In the rows, zero is written as 128.
Each row is followed by its class; each block has classes of its own.
[133 161 120 129 127 129 122 140 127 131 128 133 139 131 124 126 105 125
 129 122 122 166 120 119 136 125 133 133 129 141 124 125 138 115] | Q
[127 133 110 140 133 140 131 130 129 125 138 133 118 132 149 129 142 133
 118 128 105 106 135 128 128 124 114 142 123 144 137 122 123 128] | V
[118 113 113 139 139 129 129 126 124 118 137 138 112 114 143 122 161 125
 103  97 171 106 108 108 145 134 113 133 159 124 117 120 117 121] | H
[129 141 107 131 110 124 135 135 139 123 129 132 151 129 122 123 118 114
 121 116 126 143 113 132 111 118 121 136 153 127 127 122 141 123] | W
[134 148 119 149 114 127 147 118 121 130 132 141 135 146 111 131  91 137
 121 144 123 130 116 105 187 124 114 124 194 156 118  94 144 130] | Q
[128 121 125 133 105 132 137 115 126 121 128 139 128 137 114  91 119 132
 118 131 127 123 112 106 142 124 123 130 169 132 121 124 145 129] | Q
[127 140 125 143 125 130 128 124 129 119 127 130 116 130 104 134 125 129
 143 134 126 127 107  99 135 127 129 136 161 130 117 110 134 140] | H
[106  92 116 148 160 137 140  96 130 121 128 129  96 126 119 125 179 134
 149 111 125  68  94 115 135 149 127 120 123 122 127 126 106 138] | H
[123 115 100 148 110 131 140 109 127 114 129 134 112 131 111 134 119 139
 144 130 131  86 121 114 151 147 110 140 178 136 123 125 129 130] | V
[127 126 115 118 137 128 126 116 133 130 137 130 114 129 115 124 131 136
 125 132 133 129 111 125 134 135 117 124 136 142 129 113 129 133] | H
[126 126 119 138 122 133 115 119 135 130 139 129 154 129 111 123 147 137
 134 136 120 128 115 123 126 121 124 113 147 142 131 110 116 128] | H
[131 142 111 135 113 126 132 126 124 131 124 135 123 134 108 127 118 114
 128 136 121 136 108 128 132 118 132 138 174 135 134 118 132 131] | Q
[136 157 140 127 136 132 142 113 126 138 120 117  89 157  98 120 171 159
 153 152 128 128 119  54 137 126 139 127 137 151 123 107 133 133] | V
[126 109 118 143 136 135 163  98 132 128 122 119 122 142 116 132 121 138
 170 128 137  94 124 130 122 138 121 121 114 121 134 143 130 138] | V
[128 132 120 132 109 125 132 131 136 125 129 136 153 139 109 131  96 120
 131 126 125 137 114 120 135 111 124 139 170 138 125 121 148  92] | W
[131 125 117 136 115 128 142 124 139 133 150 132 130 130  82 134 126 139
 135 129 126 133 108 118 131 129 126 124 154 146 137 100 129 134] | B
[130 123 120 148 121 108 126 107 137 134 137 139 142 123 102 129 117 126
 112 117 118 155  81 126 131 122 132 130 176 132 125 108 144 145] | B
[138 133 121 138 117 101 149 114 136 129 137 134 145 141  88 137 108 124
 137 134 120 118 126 128 137 123 119 140 162 149 132 118 137 120] | Q
[126 119 123 123 110 122 155 131 138 133 132 124 130 138 118 133 111 122
 154 129 122 124 117 158 126 122 135 137 143 125 123 134 126 125] | W
[132 140 120 140 107 126 135 121 128 123 111 136 139 126 100 127 102 140
 146 125 120 143  94 106 138 117 114 126 170 128 126 109 148 133] | Q
[124 141 126 125 105 130 127 142 134 128 124 115 134 119  98 132 113 120
 171 129 130 152 106 114 119 110 138 136 146 126 126 134 137 125] | W
[131 133 123 127 113 125 138 126 124 124 134 133 139 131 120 126 102 119
 138 127 135 124 117 129 130 127 119 131 165 135 124 120 130 125] | W
[126 134 115 138 120 122 137 126 131 118 144 132 147 128 134 126 117 123
 133 129 131 130 121 124 130 132 122 145 154 107 126 125 137 130] | Q
[128 115 122 139 111 127  79 137 138 139 116 133 137 118 101 127 132 136
 111 132 122 135  97 119 140 114 112 121 135 131 130 106 136 134] | B
[122 100 109 159 147 111 154  89 125 122 126 126 104 138 125 130 138 128
 133 127 123  68 117 116 142 151 100 127 153 111 127 116 139 140] | H
[126 128 121 135 113 130 128 128 128 145 132 129 131 127 113 128 116 125
 131 129 119 153  97 106 102 122 137 139 158 132 129 106 122 133] | B
[129 133 125 129 111 117 144 126 123 121 120 136 135 122 103 118 113 115
 120 140 120 148  99 100 146 122 118 133 185 134 129 110 134 143] | W
[132 139 126 129 126 128 115 137 131 140 136 132 132 133  99 144 132 124
 130 129 125 156  96 118 130 118 125 120 140 141 128 105 130 106] | B
[144  79 131 153 105 137 133 110 133 145 129 137 122 141 101 136 105 171
 132 129 121  90 156 115 144 132 119 117 146 143 121 116 141 127] | V
[127 138 116 140 123 128 122 142 136 134 130 133 128 126 118 127 131 119
 149 130 133 151 110 134 128 110 135 145 146 132 126 113 107 143] | B

A new block, with new classes.
[129 111 127 128 150 137 123 126 133 129  98 110 134 146 117 112 122 120
 132 129 193 125 134 136 123 133 135 119 130 121 110 131 113 123] | U
[128 134 102 126 125 165 111 156 133 125 151 139 163 148 124 119 126 100
 149 106 123 121 119 126 125 130 120 122 129 119 123 131 122 141] | C
[128 140 131 133 113 131 119 127 120 126 143 120  97 130 138 130 123 111
 120 135  75 126 124 127 124 129 120 137 123 127 126 131 134 128] | C
[135 129 133 128 139 121 131 126 121 130 119 132 125 128 126 135 121 106
 118 128 170 117 124 130 117 136 130 121 132 128 113 128 124 130] | U
[124 119 118 126 139 147 118 133 137 127 126 109 132 135 116 111 121 110
 135 130 151 126 128 132 130 132 127 118 123 118 117 136 112 128] | U
[145 128 135 131 152 107 128 128 121 128  89 130 119 154 121 123 117  91
 120 125 217 110 121 136 104 141 134 122 138 125 102 130 120 134] | U
[132 133 133 132 137 115 124 127 127 127 116 114  99 146 129 122 121 116
 122 141 136 120 119 133 117 136 132 123 127 126 120 125 127 130] | U
[133 133 125 130 134 116 117 134 124 127 125 136 123 160 130 119 112  99
 132 126 139 113 119 129 110 138 124 129 131 126 125 130 128 124] | C
[130 129 116 127 124 161 115 141 127 127 148 126 136 122 127 122 123 100
 129 128 118 123 129 129 127 134 123 126 120 118 118 135 119 132] | C
[136 132 136 133 155 107 131 129 130 128  96 124 116 149 121 122 129 121
 121 137 198 115 117 135 116 135 134 107 135 129 110 127 124 139] | U
[131 138 124 127 125 120 120 140 124 124 137 140 131 144 123 126 121  82
 134 113 145 118 112 127 115 137 124 126 134 122 120 133 129 138] | C
[140 138 120 129 137 146 126 146 121 129 127 148 142 145 130 129 127 102
 123 120 173 110 119 126 111 138 127 115 133 123 108 124 133 142] | C
[132 137 124 129 125 130 123 138 131 125 127 129 122 146 123 121 130  98
 134 114 141 126 116 132 123 134 127 127 138 123 117 133 127 146] | C
